Below is a small trained network, with its code and all its weights. Each question gives an input and a class and asks what happens when units are switched off, that is, made to give their printed mean instead of their output.

import numpy as np


def w(rows, s, z=0):
    codes = np.array(rows[::2]) - 128.0
    scale = np.full(codes.shape[1], s)
    scale[-1] = z or s
    return codes * scale


def norm(h):
    return h / np.sqrt((h * h).mean(-1, keepdims=True) + 1e-5)


def f(y):
    return y / 2 * (1 + np.tanh(0.7978845608 * (y + 0.044715 * y**3)))


def log_softmax(a):
    a = a - a.max(-1, keepdims=True)
    return a - np.log(np.exp(a).sum(-1, keepdims=True))


def net(x, mask):
    res = np.array(x, float).reshape(1, 3) / 4 @ E
    u = 0
    for l in range(2):
        y = f(norm(res) @ A[l][:, :-1].T + A[l][:, -1])
        res = res + np.where(mask[u : u + 6], y, B[l][:, -1]) @ B[l][:, :-1]
        u += 6
    return log_softmax(norm(res)[-1] @ U[:, :-1].T + U[:, -1])


A, B = {}, {}
E = w([
[24,195,158,112,194,202,207,195,39],'x0',
[117,139,169,161,175,85,19,114,114],'x1',
[43,209,65,105,255,185,18,244,179],'x2',
],0.0077)
A[0] = w([
[167,157,177,61,167,138,119,164,31,168],'L0N1',
[1,151,157,140,162,134,156,169,56,5],'L0N2',
[127,120,107,140,92,113,104,156,135,35],'L0N3',
[147,48,78,168,115,140,33,162,123,139],'L0N4',
[115,204,144,117,57,178,144,159,83,242],'L0N5',
[161,96,68,147,96,132,171,135,193,89],'L0N6',
],0.0083,0.0028)
B[0] = w([
[66,122,102,162,112,49,79,153,10,196],'L0N1',
[128,185,206,141,137,128,99,99,194,255],'L0N2',
[134,124,136,119,126,120,88,174,122,120],'L0N3',
[104,112,128,117,120,81,128,151,107,192],'L0N4',
[145,64,114,175,141,173,133,208,117,221],'L0N5',
[143,147,164,120,139,180,129,100,87,174],'L0N6',
],0.012,0.0064)
A[1] = w([
[102,123,182,129,147,74,136,112,64,4],'L1N1',
[222,105,131,239,241,120,154,50,219,133],'L1N2',
[55,134,55,46,166,214,112,61,163,77],'L1N3',
[93,134,3,249,175,61,105,153,254,246],'L1N4',
[229,124,108,181,38,128,142,13,178,38],'L1N5',
[136,217,30,135,105,237,129,224,182,130],'L1N6',
],0.0062,0.0027)
B[1] = w([
[68,190,66,160,150,85,143,96,248,154],'L1N1',
[166,154,162,64,124,94,112,185,127,143],'L1N2',
[90,137,148,95,200,155,155,192,133,138],'L1N3',
[167,88,111,92,102,132,189,106,150,253],'L1N4',
[142,246,176,78,133,197,65,94,97,247],'L1N5',
[140,97,84,58,181,146,185,99,155,236],'L1N6',
],0.011,0.0045)
U = w([
[176,41,88,181,97,183,254,140,50,43],'0',
[118,95,51,47,175,185,173,192,182,209],'1',
[184,72,70,103,95,46,48,131,194,142],'2',
[49,200,206,186,199,156,65,181,105,195],'3',
[76,117,88,175,138,44,89,67,78,3],'4',
[110,101,124,203,24,118,172,165,89,37],'5',
[191,215,204,91,55,187,56,60,66,214],'6',
],0.009,0.0034)

Each question gives the input, the list of numbers given to net, and the class t.
The units are the neurons (one row each of A and B). Each row of codes is followed by its name. A weight is (code - 128) times the scale printed after its matrix; where a second scale follows, it is the last column's (A, B and U).
mask holds one flag per neuron, layer by layer. A switched-off neuron (its flag False) gives its mean, the last column of its row in B, instead of its output. The means were averaged over made-up inputs and are rounded, as every weight is.
A unit's drop is (log p(t) with every unit on - log p(t) with that unit switched off) / (log p(t) with every unit on - log p(t) with every unit switched off).
The circuit of an input: a set's keep is (log p(t) with only the set's units on - log p(t) with every unit switched off) / (log p(t) with every unit on - log p(t) with every unit switched off). Starting from all 12 units, units are removed one at a time, each time the one whose removal leaves the highest keep (on an exact tie, the one counted first), for as long as the keep stays at least 0.8.
units of the circuit, in order: the units of the circuit, biggest drop first
most important unit: the unit with the biggest drop
top k neurons: the k neurons with the biggest drops, biggest first
top k neurons in layer l: the k neurons of layer l with the biggest drops, biggest first
drop of u: that unit's drop, to one decimal
input [5,2,-8], class 5: most important unit	L1N6
input [-6,-7,3], class 6: top 3 neurons	(L0N6, L0N5, L1N5)
input [-2,0,3], class 1: top 3 neurons	(L0N1, L0N2, L1N4)
input [-8,-6,5], class 1: units of the circuit, in order	(L0N6, L1N6)
input [0,8,-4], class 4: units of the circuit, in order	(L0N2, L1N1)
input [5,2,-5], class 3: top 2 neurons	(L1N4, L0N2)
input [0,-4,-4], class 6: top 2 neurons in layer 0	(L0N1, L0N4)
input [4,3,-5], class 5: units of the circuit, in order	(L1N5, L1N6)
input [7,-2,-4], class 3: units of the circuit, in order	(L0N2, L0N1)
input [-5,-3,2], class 6: top 3 neurons	(L0N6, L0N1, L0N5)
input [-6,1,8], class 1: top 2 neurons	(L0N1, L0N2)
input [-8,3,-2], class 6: top 2 neurons	(L1N5, L0N1)
input [-1,-7,-3], class 6: top 2 neurons	(L1N5, L0N1)
input [-2,3,4], class 2: most important unit	L0N4
input [-4,3,6], class 2: top 2 neurons	(L0N4, L0N5)
input [1,-5,0], class 0: top 2 neurons in layer 1	(L1N5, L1N1)
input [7,1,-5], class 3: top 2 neurons in layer 1	(L1N4, L1N1)
input [7,-4,-4], class 5: top 3 neurons in layer 0	(L0N1, L0N2, L0N6)
input [-6,7,8], class 2: drop of L1N4	0.2
input [-8,6,-5], class 6: drop of L1N2	0.0
input [-7,-1,-4], class 6: most important unit	L1N5
input [2,5,-4], class 4: drop of L1N1	0.1
